Here is a tiny trained network, its code and every weight. The questions are about switching its units off for an input and a class, where a switched-off unit gives its printed mean instead of its output.

import numpy as np


def w(rows, s, z=0):
    codes = np.array(rows[::2]) - 128.0
    scale = np.full(codes.shape[1], s)
    scale[-1] = z or s
    return codes * scale


def f(y):
    return y / 2 * (1 + np.tanh(0.7978845608 * (y + 0.044715 * y**3)))


def log_softmax(a):
    a = a - a.max(-1, keepdims=True)
    return a - np.log(np.exp(a).sum(-1, keepdims=True))


def net(x, mask):
    res = np.array(x, float).reshape(1, 4) / 4 @ E
    y = f(res @ A[0][:, :-1].T + A[0][:, -1])
    res = res + np.where(mask, y, B[0][:, -1]) @ B[0][:, :-1]
    return log_softmax(res[-1] @ U[:, :-1].T + U[:, -1])


A, B = {}, {}
E = w([
[104,181,163,48,250,43,115,5,176],'x0',
[111,67,15,170,211,167,108,161,139],'x1',
[55,142,112,174,114,76,122,197,86],'x2',
[34,50,176,92,202,155,153,154,57],'x3',
],0.011)
A[0] = w([
[122,87,133,200,67,144,178,172,108,184],'N0',
[185,188,161,143,108,150,137,146,140,56],'N1',
[116,167,108,118,228,89,128,38,166,253],'N2',
[108,171,120,183,102,92,155,153,142,93],'N3',
[113,180,176,104,107,61,105,111,157,204],'N4',
[94,58,207,125,120,138,153,159,74,106],'N5',
[164,71,44,146,153,186,144,143,172,193],'N6',
[49,117,99,156,127,144,145,213,20,168],'N7',
[2,103,129,115,206,117,114,106,118,184],'N8',
[111,189,185,67,130,86,92,56,190,92],'N9',
[99,196,170,109,91,67,107,33,147,73],'N10',
[159,154,38,159,136,55,65,118,145,181],'N11',
[142,159,146,143,51,136,106,108,164,46],'N12',
],0.012,0.0057)
B[0] = w([
[72,190,124,92,156,184,147,182,101,231],'N0',
[151,113,195,115,145,88,149,84,75,157],'N1',
[16,132,179,117,191,121,101,172,30,248],'N2',
[161,108,111,172,125,136,73,117,93,157],'N3',
[109,123,106,90,155,153,87,130,178,195],'N4',
[122,121,120,169,102,88,65,146,175,201],'N5',
[130,184,105,85,94,208,177,128,128,208],'N6',
[4,199,136,143,134,161,217,187,58,251],'N7',
[138,48,204,64,217,90,133,103,42,228],'N8',
[120,143,172,64,209,166,163,182,70,217],'N9',
[100,102,125,81,152,150,119,102,170,202],'N10',
[140,164,129,189,76,96,59,114,155,190],'N11',
[117,120,107,117,152,124,94,116,127,165],'N12',
],0.012,0.02)
U = w([
[118,48,161,112,182,33,58,113,119,202],'0',
[215,123,52,128,72,172,147,117,223,89],'1',
[96,184,101,227,50,100,138,188,126,116],'2',
[84,119,131,65,196,164,184,157,119,181],'3',
[182,27,98,221,163,10,147,60,178,1],'4',
],0.012,0.0091)

Each question gives the input, the list of numbers given to net, and the class t.
The units are the neurons (one row each of A and B). Each row of codes is followed by its name. A weight is (code - 128) times the scale printed after its matrix; where a second scale follows, it is the last column's (A, B and U).
mask holds one flag per neuron, in row order. A switched-off neuron (its flag False) gives its mean, the last column of its row in B, instead of its output. The means were averaged over made-up inputs and are rounded, as every weight is.
A unit's drop is (log p(t) with every unit on - log p(t) with that unit switched off) / (log p(t) with every unit on - log p(t) with every unit switched off).
The circuit of an input: a set's keep is (log p(t) with only the set's units on - log p(t) with every unit switched off) / (log p(t) with every unit on - log p(t) with every unit switched off). Starting from the 12 units with the biggest drops (on a tie, the unit counted first), units are removed one at a time, each time the one whose removal leaves the highest keep (on an exact tie, the one counted first), for as long as the keep stays at least 0.8.
circuit, biggest first: the units of the circuit, biggest drop first
unit that matters most: the unit with the biggest drop
k most important neurons: the k neurons with the biggest drops, biggest first
drop of u: that unit's drop, to one decimal
input [5,4,5,4], class 0: 3 most important neurons -> (N8, N0, N6)
input [-4,2,-8,-5], class 1: circuit, biggest first -> (N2, N7)
input [1,0,-7,6], class 0: unit that matters most -> N7
input [3,-4,7,-5], class 0: 3 most important neurons -> (N7, N0, N6)
input [-8,6,1,-4], class 2: circuit, biggest first -> (N8, N9)
input [0,-6,-5,6], class 0: 4 most important neurons -> (N7, N0, N6, N5)
input [-4,5,-6,-2], class 1: 2 most important neurons -> (N2, N7)
input [-1,4,-4,-6], class 1: 2 most important neurons -> (N7, N2)
input [6,-1,5,-8], class 0: drop of N11 -> 0.6
input [1,1,6,-1], class 2: drop of N9 -> 0.3
input [-3,0,-7,-2], class 1: drop of N2 -> 0.3
input [4,2,0,8], class 0: drop of N8 -> 0.2
